(in the rows, 128 means zero)
Each row has a class, written as a number after it.
[104 127 120 153 123 121 135 129 122 114 117 127 104 113  95 132 128 126
 133 129 125 129 152 123 128 141 132 119 107 109 152 131 128 104] => 0
[144 135 127 134 133 112 111 127 154 138 115  93 222 139 130 111 153 134
 134 160 137 144 136 128  97 119 143 121 117 132 137 126 116 179] => 0
[120 124 111 133 143 137  92 137 140 118 140 153  18 159 118 144 119 138
 137 111 115 123 184 124  99 124 112  89 200 152 119 114 120 109] => 1
[140 122 126 130 139 118 126 126 148 128 122  91  77 117 111  78 114 109
 128 140 120  95 168 125  72 115 128 111 141 153 150 153 136 138] => 2
[128 125 138 120 142 116 106 125 150 129 119 103 121 120 119 116  96 112
 128 135 120 125 116 132 102 107 121 118 138 169 158 131 140 139] => 2
[156 109 135 122 162 129  88 130 139 123 146 135   7 148 131 109 102  95
 122 128 123 143 127 145  52 104 121 121 148 130 145 170 165 119] => 2
[142 128 110 120 119 103 148 129 128 126 117 137 179 149 126 116 129 143
 136 117 145 118 149 116 136 148 129 125 165 166 117  94 107 128] => 2
[ 97 114 113 145 141 111 138 134 134 104 128  67  77  74 118 134  83 124
 116 167 141 134 164 140  52 128 120 116  95 121 129 175 191 115] => 0
[136 130 128 129 126 146 120 130  98 138 131 103 136 142 126 140  98 152
 118  97 129 119 114 123 140 131 124 122 146 137 127 115 124 117] => 2
[149 122 136 116 130 158  84 124 132 134 125 127 127 170 118 143  94 130
 131  95 135 131  74 139 142 116 115 109 214 147 142  95  89 126] => 1
[127 120 136 129 153 136 143 142 136 136 115  96 153 160 123 139 123 124
 135 118 137 136 123 130 117 117 143 129 155 145 140 117  63 140] => 2
[113 138 121 144 136 113  96 141 131 111 107 113 125 114 162 124 143 131
 129 120 112 122 152 117 104 153 135 120 116 137 119 168 142 120] => 0
[111 136 119 111 128 145  99 118 123 117 140 152 134 175 117 135 111 150
 123 122 127 132 146 114 148 129 123 108 180 127 124  82  74 129] => 1
[115 156 134 123 123 121 143 131 124 110 116 105 220 141 132 130 113 164
 137 159 136 125 180 126 147 146 130 109 177 118 118 100  97 137] => 0
[133 112 130 138 120 141 130 117 126 124 143 136 114 124 112 117 121 113
 118 124 146 135 105 135 112  99 124 133 121 137 122 148 145 124] => 1
[132 134 132 131 151 119 148 130 159 131 113  66 146 116 131 128  99 132
 129 155 128 122 159 129  74 121 133 122 131 136 167 137 143 143] => 0
[163 120 128 140 138 106 139 127 130 129 122 105 122 120 141 121 113 110
 148 148 127 121 138 130  69 106 125 121  96 130 141 145 149 146] => 2
[127 130 146 127 140 115 125 128 146 130 143 136  41 120 102 122 139 109
 144 129 120 133 161 133  82 125 131 128 168 144 129 133 134 128] => 2
[126 125 106 114 132 119 122 125 142 113 126  57 129  81 131 138  99 148
 119 252 130 131 194 105  88 141 126  92 141 113 131 137 135 125] => 0
[130 119 123 120 140 151  99 131 137 133 141 104  86 137 134 133  85  90
 117 120 102 125 145 129  82 114 122  99 176 154 136 114 113 104] => 2
[131 130 106 123 148 151 101 137 120 138 137 173  22 160 122 134 108 114
 133  87 101 122 157 114 118 131 114 101 172 144 135 121 128 109] => 1
